[[-11  23 -32]
 [-19 -58  42]
 [ 24 -27   0]
 [-28 -32  52]
 [-18 -16 -11]]
->
[[-19 -58  42]
 [ 24 -27   0]]

[[  6 -66 -42]
 [-21 -28  13]
 [  3   0 -14]
 [-25  -8  53]
 [ 26  41 -20]]
->
[[-21 -28  13]
 [  3   0 -14]]

[[-50 -26 -12  13]
 [ 29  10  17  40]
 [ 39  33  36  30]
 [-49 -14 -11 -29]]
->
[[29 10 17]
 [39 33 36]]

[[-20  -8  43  50  -4]
 [ 26  -8 -23 -62  19]
 [ 26  13 -40   5  53]
 [-20   7 -57 -40 -16]
 [ 48  13   4 -51 -16]]
->
[[ 26  -8 -23]
 [ 26  13 -40]]

[[  2   7  -7  -4  -4]
 [  0   0   2  -5   0]
 [ 46 -50 -39  67 -16]
 [  4   6  -1   3   1]]
->
[[  0   0   2]
 [ 46 -50 -39]]

[[ 0 35 25 47]
 [21 15 69 11]
 [29  0 59  0]]
->
[[21 15 69]
 [29  0 59]]

[[ -6 -46 -59   2  -1]
 [ -9  18 -23 -11 -16]
 [ -5  -1   0  -1  -2]
 [ -8  22 -18 -20   4]
 [ -1 -42 -27  10   1]]
->
[[ -9  18 -23]
 [ -5  -1   0]]

[[-19   3  -6]
 [-18   3  -6]
 [-52   1 -22]
 [-21   2  -7]]
->
[[-18   3  -6]
 [-52   1 -22]]

[[ 10   1 -35  33]
 [-10   7 -15  62]
 [ 16  -9 -33  46]]
->
[[-10   7 -15]
 [ 16  -9 -33]]
---
[[-26   1 -36]
 [ 54   0  16]
 [  9 -18   2]
 [-36 -49 -51]
 [ 43  -7   3]
 [-66 -43 -58]
 [-68 -32 -60]
 [ 47 -19   6]
 [ 26 -48 -22]
 [-43 -57 -55]
 [ 60  63  24]
 [-62 -53 -63]]
->
[[  1 -36 -26]
 [  0  16  54]
 [-18   2   9]
 [-49 -51 -36]
 [ -7   3  43]
 [-43 -58 -66]
 [-32 -60 -68]
 [-19   6  47]
 [-48 -22  26]
 [-57 -55 -43]
 [ 63  24  60]
 [-53 -63 -62]]

[[  1 -50 -17]
 [ 12  33  -3]
 [ -8 -33  -3]
 [  0  13   3]
 [ 12   9 -14]
 [ 10 -42 -12]
 [-12 -27   3]
 [-14  19  19]
 [ 18  29  -6]
 [-10  35  -3]
 [-10  27  -1]]
->
[[-50 -17   1]
 [ 33  -3  12]
 [-33  -3  -8]
 [ 13   3   0]
 [  9 -14  12]
 [-42 -12  10]
 [-27   3 -12]
 [ 19  19 -14]
 [ 29  -6  18]
 [ 35  -3 -10]
 [ 27  -1 -10]]

[[ 35  24  -5]
 [-32  -7  13]
 [  3  -1   0]
 [-14 -11   3]
 [ 29  -1 -14]
 [ 21  -5 -15]
 [ 50  15 -17]
 [ 59  17 -22]
 [ 37   2 -17]]
->
[[ 24  -5  35]
 [ -7  13 -32]
 [ -1   0   3]
 [-11   3 -14]
 [ -1 -14  29]
 [ -5 -15  21]
 [ 15 -17  50]
 [ 17 -22  59]
 [  2 -17  37]]

[[  9 -26 -19]
 [-13  33  40]
 [-15  58   7]
 [ 25   3  27]
 [  8 -16  53]]
->
[[-26 -19   9]
 [ 33  40 -13]
 [ 58   7 -15]
 [  3  27  25]
 [-16  53   8]]

[[-63  35 -22]
 [ 50 -26  -4]
 [ 26 -19 -24]
 [  7   5  12]
 [-26  15 -17]]
->
[[ 35 -22 -63]
 [-26  -4  50]
 [-19 -24  26]
 [  5  12   7]
 [ 15 -17 -26]]

[[ 13  67  -1]
 [ 14  67   3]
 [ 66 -13 -13]]
->
[[ 67  -1  13]
 [ 67   3  14]
 [-13 -13  66]]
